Below is a small trained network, with its code and all its weights. Each question gives an input and a class and asks what happens when units are switched off, that is, made to give their printed mean instead of their output.

import numpy as np


def w(rows, s, z=0):
    codes = np.array(rows[::2]) - 128.0
    scale = np.full(codes.shape[1], s)
    scale[-1] = z or s
    return codes * scale


def f(y):
    return y / 2 * (1 + np.tanh(0.7978845608 * (y + 0.044715 * y**3)))


def log_softmax(a):
    a = a - a.max(-1, keepdims=True)
    return a - np.log(np.exp(a).sum(-1, keepdims=True))


def net(x, mask):
    res = np.array(x, float).reshape(1, 8) / 4 @ E
    y = f(res @ A[0][:, :-1].T + A[0][:, -1])
    res = res + np.where(mask, y, B[0][:, -1]) @ B[0][:, :-1]
    return log_softmax(res[-1] @ U[:, :-1].T + U[:, -1])


A, B = {}, {}
E = w([
[63,133,134,121,146,156,63,111],'x0',
[190,107,68,156,33,121,77,238],'x1',
[140,124,89,198,130,228,188,91],'x2',
[68,53,140,140,132,200,172,135],'x3',
[123,89,1,71,105,119,162,58],'x4',
[127,106,144,74,132,99,164,131],'x5',
[154,220,88,143,184,144,76,69],'x6',
[248,140,154,189,133,99,206,148],'x7',
],0.0092)
A[0] = w([
[184,45,77,147,145,196,249,105,180],'n1',
[137,161,60,150,103,130,59,117,75],'n2',
[209,224,209,191,126,156,186,128,182],'n3',
[161,122,192,167,68,20,97,179,253],'n4',
[156,155,87,29,182,42,98,68,191],'n5',
[55,81,130,127,118,255,167,110,227],'n6',
[125,162,51,166,58,205,110,129,151],'n7',
[147,168,123,50,157,13,110,37,198],'n8',
[125,153,55,119,19,77,43,183,192],'n9',
[130,67,100,145,65,140,102,222,95],'n10',
],0.0079,0.0036)
B[0] = w([
[139,61,23,233,42,28,203,51,235],'n1',
[158,207,76,101,98,190,95,81,171],'n2',
[221,151,189,238,208,157,169,154,237],'n3',
[184,119,182,95,134,104,134,234,249],'n4',
[97,215,51,48,163,164,171,162,221],'n5',
[8,50,109,181,144,20,62,52,221],'n6',
[132,160,110,221,81,203,88,55,192],'n7',
[119,248,42,2,229,80,235,140,227],'n8',
[218,148,109,80,49,192,35,167,236],'n9',
[111,86,134,162,32,115,97,174,194],'n10',
],0.0075,0.011)
U = w([
[152,174,73,118,73,233,38,63,7],'0',
[186,62,173,20,59,94,84,239,88],'1',
[143,219,43,6,219,141,213,119,181],'2',
[126,40,63,182,64,80,222,44,54],'3',
[18,61,198,56,214,132,2,44,255],'4',
[229,155,222,185,211,145,168,170,228],'5',
],0.008,0.0028)

Each question gives the input, the list of numbers given to net, and the class t.
The units are the neurons (one row each of A and B). Each row of codes is followed by its name. A weight is (code - 128) times the scale printed after its matrix; where a second scale follows, it is the last column's (A, B and U).
mask holds one flag per neuron, in row order. A switched-off neuron (its flag False) gives its mean, the last column of its row in B, instead of its output. The means were averaged over made-up inputs and are rounded, as every weight is.
A unit's drop is (log p(t) with every unit on - log p(t) with that unit switched off) / (log p(t) with every unit on - log p(t) with every unit switched off).
The circuit of an input: a set's keep is (log p(t) with only the set's units on - log p(t) with every unit switched off) / (log p(t) with every unit on - log p(t) with every unit switched off). Starting from all 10 units, units are removed one at a time, each time the one whose removal leaves the highest keep (on an exact tie, the one counted first), for as long as the keep stays at least 0.8.
units of the circuit, in order: the units of the circuit, biggest drop first
most important unit: the unit with the biggest drop
top k neurons: the k neurons with the biggest drops, biggest first
drop when u is switched off: that unit's drop, to one decimal
input [0,-6,6,-2,-7,-3,7,-5], class 4: most important unit => n6
input [2,0,0,-2,2,1,-3,-8], class 4: top 2 neurons => n6; n1
input [0,-7,-8,5,0,-7,2,-3], class 2: top 2 neurons => n8; n5
input [-7,3,-5,2,7,-6,-3,-5], class 0: top 3 neurons => n4; n7; n9
input [-2,-2,6,2,-6,-6,7,-6], class 4: top 3 neurons => n6; n9; n1
input [-6,1,5,0,-4,-4,1,-4], class 3: units of the circuit, in order => n4; n9
input [4,-4,6,7,4,-8,3,-6], class 4: top 3 neurons => n6; n3; n10
input [-1,4,7,4,5,-7,1,-8], class 3: top 2 neurons => n6; n1
input [0,-3,-8,-8,-8,6,-3,2], class 2: drop when n8 is switched off => 1.5
input [-3,-1,-3,3,0,7,-4,-8], class 4: drop when n5 is switched off => 0.0
input [8,-7,3,7,-4,6,-4,8], class 3: drop when n1 is switched off => 0.1
